Below are the code and all the weights of a small trained network. Each question names an input and a class and asks about switching units off, where a switched-off unit gives its printed mean instead of its output.

import numpy as np


def w(rows, s, z=0):
    codes = np.array(rows[::2]) - 128.0
    scale = np.full(codes.shape[1], s)
    scale[-1] = z or s
    return codes * scale


def f(y):
    return y / 2 * (1 + np.tanh(0.7978845608 * (y + 0.044715 * y**3)))


def log_softmax(a):
    a = a - a.max(-1, keepdims=True)
    return a - np.log(np.exp(a).sum(-1, keepdims=True))


def net(x, mask):
    res = np.array(x, float).reshape(1, 5) / 4 @ E
    y = f(res @ A[0][:, :-1].T + A[0][:, -1])
    res = res + np.where(mask, y, B[0][:, -1]) @ B[0][:, :-1]
    return log_softmax(res[-1] @ U[:, :-1].T + U[:, -1])


A, B = {}, {}
E = w([
[131,111,117,114,138,128],'x0',
[148,254,151,36,195,106],'x1',
[168,153,89,47,42,246],'x2',
[202,172,13,173,104,66],'x3',
[130,118,119,118,138,131],'x4',
],0.0082)
A[0] = w([
[87,198,129,69,163,97,124],'n0',
[179,175,101,56,34,239,5],'n1',
[93,115,174,180,228,30,64],'n2',
[58,94,240,72,150,156,63],'n3',
[155,229,145,65,187,109,132],'n4',
[147,221,153,76,182,94,144],'n5',
[77,84,232,111,163,200,73],'n6',
[103,181,110,63,166,107,128],'n7',
[122,172,120,89,176,123,89],'n8',
[90,2,118,202,49,130,172],'n9',
[147,201,165,72,198,124,153],'n10',
[194,160,48,164,131,90,61],'n11',
[105,84,109,152,99,130,160],'n12',
[198,169,32,172,92,60,15],'n13',
[107,124,137,178,196,43,36],'n14',
],0.0081,0.002)
B[0] = w([
[184,96,170,157,153,199,191],'n0',
[43,37,162,16,3,37,253],'n1',
[79,69,171,30,20,16,221],'n2',
[75,242,21,116,208,106,226],'n3',
[170,74,159,176,136,187,232],'n4',
[150,74,185,189,143,183,221],'n5',
[52,250,36,145,198,116,223],'n6',
[140,105,155,174,123,164,184],'n7',
[143,118,156,162,125,200,165],'n8',
[242,77,210,223,180,230,250],'n9',
[224,89,151,177,143,199,218],'n10',
[103,221,79,100,203,130,190],'n11',
[163,124,151,204,113,168,160],'n12',
[55,215,46,127,209,132,211],'n13',
[60,60,143,42,53,50,190],'n14',
],0.0069,0.0078)
U = w([
[210,93,180,228,132,182,249],'0',
[83,87,153,56,21,74,55],'1',
[91,250,41,156,188,129,74],'2',
],0.013,0.0016)

Each question gives the input, the list of numbers given to net, and the class t.
The units are the neurons (one row each of A and B). Each row of codes is followed by its name. A weight is (code - 128) times the scale printed after its matrix; where a second scale follows, it is the last column's (A, B and U).
mask holds one flag per neuron, in row order. A switched-off neuron (its flag False) gives its mean, the last column of its row in B, instead of its output. The means were averaged over made-up inputs and are rounded, as every weight is.
A unit's drop is (log p(t) with every unit on - log p(t) with that unit switched off) / (log p(t) with every unit on - log p(t) with every unit switched off).
The circuit of an input: a set's keep is (log p(t) with only the set's units on - log p(t) with every unit switched off) / (log p(t) with every unit on - log p(t) with every unit switched off). Starting from the 12 units with the biggest drops (on a tie, the unit counted first), units are removed one at a time, each time the one whose removal leaves the highest keep (on an exact tie, the one counted first), for as long as the keep stays at least 0.8.
circuit, biggest first: the units of the circuit, biggest drop first
unit that matters most: the unit with the biggest drop
k most important neurons: the k neurons with the biggest drops, biggest first
drop when u is switched off: that unit's drop, to one decimal
input [-8,8,-7,-5,8], class 0: circuit, biggest first	n10
input [-2,-5,-6,-8,5], class 2: 3 most important neurons	n6, n3, n1
input [8,6,6,-1,-7], class 0: 3 most important neurons	n10, n2, n4
input [7,2,-6,-5,-6], class 1: 2 most important neurons	n2, n14
input [5,1,2,-3,7], class 2: circuit, biggest first	n2, n9
input [-6,-5,5,6,6], class 2: 2 most important neurons	n13, n11
input [0,7,-2,7,-5], class 0: 2 most important neurons	n5, n4
input [-5,-5,-7,7,8], class 1: 2 most important neurons	n2, n14
input [2,4,-5,2,0], class 1: 3 most important neurons	n2, n9, n14
input [-5,3,4,0,-5], class 1: 2 most important neurons	n1, n9
input [-8,-7,-3,8,4], class 2: 2 most important neurons	n13, n11
input [-5,-6,0,-8,6], class 2: 2 most important neurons	n6, n3
input [5,5,8,1,0], class 1: drop when n1 is switched off	5.2
input [6,2,-5,4,-3], class 1: unit that matters most	n2
input [7,-1,-2,-3,8], class 2: drop when n1 is switched off	0.8
input [5,-5,-8,6,-5], class 1: drop when n14 is switched off	0.4
input [7,-5,7,7,-1], class 1: drop when n3 is switched off	0.6
